[[-21   4 -16 -14  34]
 [ 14  -1  10   7 -34]
 [-14  42 -18 -20  -1]
 [ 14   1   7   8 -35]]
:
[[-21   4]
 [ 14  -1]
 [-14  42]]

[[-18 -14  -4  -5]
 [ 19  38  20  -3]
 [-12   5  -5   5]
 [ -1 -24   9  -3]
 [ -7   3  19   5]]
:
[[-18 -14]
 [ 19  38]
 [-12   5]]

[[-23  22 -20  21  10]
 [  9   0  11   5 -10]
 [ 17 -19 -14 -21 -32]
 [  9   3   9   2 -11]]
:
[[-23  22]
 [  9   0]
 [ 17 -19]]

[[ 30  31 -29  16]
 [-34 -32  33  -5]
 [  4  11  -3  41]
 [-35 -34  34  -8]]
:
[[ 30  31]
 [-34 -32]
 [  4  11]]

[[-16 -11 -21   4  -5]
 [ 27  -8  16   9   5]
 [-19 -26  15 -44   7]
 [ 28 -31 -15 -27 -13]
 [-32   5  16  -2  -1]]
:
[[-16 -11]
 [ 27  -8]
 [-19 -26]]

[[ 17 -43 -18]
 [-20  36  22]
 [ -1  35  16]
 [  5  20   9]]
:
[[ 17 -43]
 [-20  36]
 [ -1  35]]

[[  6 -21 -23]
 [-20   4  10]
 [ 21   5  12]
 [ 22  -1   3]
 [-11 -35 -23]]
:
[[  6 -21]
 [-20   4]
 [ 21   5]]
---
[[ -1 -15   3  -3 -19  10 -12   1   4  12 -13 -15 -20   3]
 [  1 -17 -27 -20  14  -3 -12   9 -12   7 -12   0 -33   7]
 [  2 -17 -23 -19  10  -3  -8   7 -13   8 -11  -3 -32   7]
 [  0 -17  -8 -11 -10   8 -10   3   1   7 -10 -10 -21   5]
 [ -2 -16   4  -5 -25  11  -9  -2   8   8  -8 -18 -16   5]
 [  0 -17   8  -4 -32  16 -11  -3  13  10 -10 -18 -10   5]]
:
[[  5 -10 -18 -10  10  13  -3 -11  16 -32  -4   8 -17   0]
 [  5 -16 -18  -8   8   8  -2  -9  11 -25  -5   4 -16  -2]
 [  5 -21 -10 -10   7   1   3 -10   8 -10 -11  -8 -17   0]
 [  7 -32  -3 -11   8 -13   7  -8  -3  10 -19 -23 -17   2]
 [  7 -33   0 -12   7 -12   9 -12  -3  14 -20 -27 -17   1]
 [  3 -20 -15 -13  12   4   1 -12  10 -19  -3   3 -15  -1]]

[[-35  35]
 [ 16 -22]
 [-37  19]]
:
[[ 19 -37]
 [-22  16]
 [ 35 -35]]

[[  6   5   3   2 -20  13  18  -7   2   5   3 -14]
 [-14  32 -17 -18   2   6   5 -25 -18 -14  33 -24]
 [-14  18 -19 -19  10   3   1 -19 -20 -16  18  -9]]
:
[[ -9  18 -16 -20 -19   1   3  10 -19 -19  18 -14]
 [-24  33 -14 -18 -25   5   6   2 -18 -17  32 -14]
 [-14   3   5   2  -7  18  13 -20   2   3   5   6]]

[[ -1  -7  -1   9   3  -2   2   1   2  -2   0   1]
 [  7  -2 -27  -9  10   3   9   2  14  -3 -24  10]
 [  5   5  -5  -4   4   3   2   6   7   1   2   0]
 [ -1  -4   0   5  -1   2  -2   1  -5   2   7  -1]
 [ -4 -14   2 -16 -16   9  -5  -6 -19  36 -20  -4]
 [  3   2   7  -2   0   5   4   8   2   0   2   0]
 [  0  -5  -6   3   2   0   2  -1   0   0  -5   2]]
:
[[  2  -5   0   0  -1   2   0   2   3  -6  -5   0]
 [  0   2   0   2   8   4   5   0  -2   7   2   3]
 [ -4 -20  36 -19  -6  -5   9 -16 -16   2 -14  -4]
 [ -1   7   2  -5   1  -2   2  -1   5   0  -4  -1]
 [  0   2   1   7   6   2   3   4  -4  -5   5   5]
 [ 10 -24  -3  14   2   9   3  10  -9 -27  -2   7]
 [  1   0  -2   2   1   2  -2   3   9  -1  -7  -1]]

[[-39  13  -9  12  14   5 -29 -22]
 [-10  -2  -3  -9  21 -11   4   9]
 [-25  -2   2  -4 -28 -15   8 -36]
 [ 43 -19   6 -31   3 -29  -8  38]]
:
[[ 38  -8 -29   3 -31   6 -19  43]
 [-36   8 -15 -28  -4   2  -2 -25]
 [  9   4 -11  21  -9  -3  -2 -10]
 [-22 -29   5  14  12  -9  13 -39]]

[[-19  -6   6  14 -19   7  -6 -29  19  -2 -31  13   4   2 -26  -6]
 [-13 -17  -2 -12   6   4 -25 -21 -11  -7  -5  12  -6 -21  -9   4]
 [-10   3   3  10  -2  10  23  -3  -5  11 -14  11   1  26   2  -3]
 [ -6  -5  -5  25 -18 -12  -9 -12  23   9  -9  -1  10  19 -17 -35]
 [  4  33  11  -9   4  -4  22  20 -26  -9   6 -36   9  -1  10  10]]
:
[[ 10  10  -1   9 -36   6  -9 -26  20  22  -4   4  -9  11  33   4]
 [-35 -17  19  10  -1  -9   9  23 -12  -9 -12 -18  25  -5  -5  -6]
 [ -3   2  26   1  11 -14  11  -5  -3  23  10  -2  10   3   3 -10]
 [  4  -9 -21  -6  12  -5  -7 -11 -21 -25   4   6 -12  -2 -17 -13]
 [ -6 -26   2   4  13 -31  -2  19 -29  -6   7 -19  14   6  -6 -19]]

[[ 20   6 -13]
 [ 18 -17  -3]
 [ -3 -13  -2]
 [ 33   0 -11]
 [ 26  11 -11]
 [ -5 -22  13]
 [-12  -3  18]
 [ -5   6   5]
 [-18  -3  10]
 [ 30  -5 -11]]
:
[[-11  -5  30]
 [ 10  -3 -18]
 [  5   6  -5]
 [ 18  -3 -12]
 [ 13 -22  -5]
 [-11  11  26]
 [-11   0  33]
 [ -2 -13  -3]
 [ -3 -17  18]
 [-13   6  20]]
---
[[ -3  -4  -6  22   6  34   4   4  -2]
 [ -8   2   8  -5   2  -5  -5  -5   1]
 [-13   9  10 -18  -1   3   2   5 -28]]
:
[[ -4  -6  22   6  34   4   4  -2  -3]
 [  2   8  -5   2  -5  -5  -5   1  -8]
 [  9  10 -18  -1   3   2   5 -28 -13]]

[[ -4   9   4  16 -24  -4  -7 -12   5]
 [-11   2  -9  -7   9   4 -15  19   3]
 [ 17  -7  10  -6   4  -3  18 -13  -5]
 [-15  -4 -17   2  19   8  -1  16  -2]
 [ -8   4  -4  22 -15   0   4 -12   1]
 [ -6  -1  -8 -23  22   5 -18  29   2]
 [ 24  -5  18 -25   5  -6   5  -3  -2]
 [ 16  -7   9 -21  13  -2   7   2  -4]
 [ -5  -3  -6  21  -3   2  17 -13  -4]
 [ 14   1  14  18 -24  -7  20 -33  -3]]
:
[[  9   4  16 -24  -4  -7 -12   5  -4]
 [  2  -9  -7   9   4 -15  19   3 -11]
 [ -7  10  -6   4  -3  18 -13  -5  17]
 [ -4 -17   2  19   8  -1  16  -2 -15]
 [  4  -4  22 -15   0   4 -12   1  -8]
 [ -1  -8 -23  22   5 -18  29   2  -6]
 [ -5  18 -25   5  -6   5  -3  -2  24]
 [ -7   9 -21  13  -2   7   2  -4  16]
 [ -3  -6  21  -3   2  17 -13  -4  -5]
 [  1  14  18 -24  -7  20 -33  -3  14]]

[[ 12 -10   0  13]
 [ -7  12  10   4]
 [-32  33   6 -39]
 [ -6  22 -22 -20]
 [  0 -11   6 -16]
 [  6  16 -29  -2]]
:
[[-10   0  13  12]
 [ 12  10   4  -7]
 [ 33   6 -39 -32]
 [ 22 -22 -20  -6]
 [-11   6 -16   0]
 [ 16 -29  -2   6]]

[[-24  -1 -17  -9]
 [ -1 -13   4  27]
 [  9  -3  11  16]
 [ 11  -5  17  28]
 [-40   2 -34 -20]
 [ 28  -9  29  26]
 [ 11  18   6 -19]
 [ 10  -2   8   7]
 [ 39 -19  40  42]
 [ 10 -15  17  35]]
:
[[ -1 -17  -9 -24]
 [-13   4  27  -1]
 [ -3  11  16   9]
 [ -5  17  28  11]
 [  2 -34 -20 -40]
 [ -9  29  26  28]
 [ 18   6 -19  11]
 [ -2   8   7  10]
 [-19  40  42  39]
 [-15  17  35  10]]

[[  3  16  -7  13  23 -17]
 [  6  -4  11   3   4   4]
 [-15 -21 -10 -17 -38  13]
 [ 10   2  11   0   6  -2]
 [-10   1 -12  -4  -8   1]
 [  0  14  -8   8  17 -12]
 [  1 -18  10  -7 -19  12]
 [  1 -23  12  -3 -20  13]]
:
[[ 16  -7  13  23 -17   3]
 [ -4  11   3   4   4   6]
 [-21 -10 -17 -38  13 -15]
 [  2  11   0   6  -2  10]
 [  1 -12  -4  -8   1 -10]
 [ 14  -8   8  17 -12   0]
 [-18  10  -7 -19  12   1]
 [-23  12  -3 -20  13   1]]

[[-3 -1 -3]
 [-1  4 35]
 [ 1  5 36]
 [ 2  4 34]]
:
[[-1 -3 -3]
 [ 4 35 -1]
 [ 5 36  1]
 [ 4 34  2]]

[[  3  26 -19  23]
 [  5   4  -9   1]
 [  1   8  -7  24]
 [  1  33 -32  29]
 [-10 -23   1 -26]
 [ 22  23 -22  31]
 [ 13  28 -28  29]
 [ -3 -15   2 -10]
 [ 11  27 -11  36]
 [ -2  -8   5  -6]
 [-12 -14  -8 -13]]
:
[[ 26 -19  23   3]
 [  4  -9   1   5]
 [  8  -7  24   1]
 [ 33 -32  29   1]
 [-23   1 -26 -10]
 [ 23 -22  31  22]
 [ 28 -28  29  13]
 [-15   2 -10  -3]
 [ 27 -11  36  11]
 [ -8   5  -6  -2]
 [-14  -8 -13 -12]]
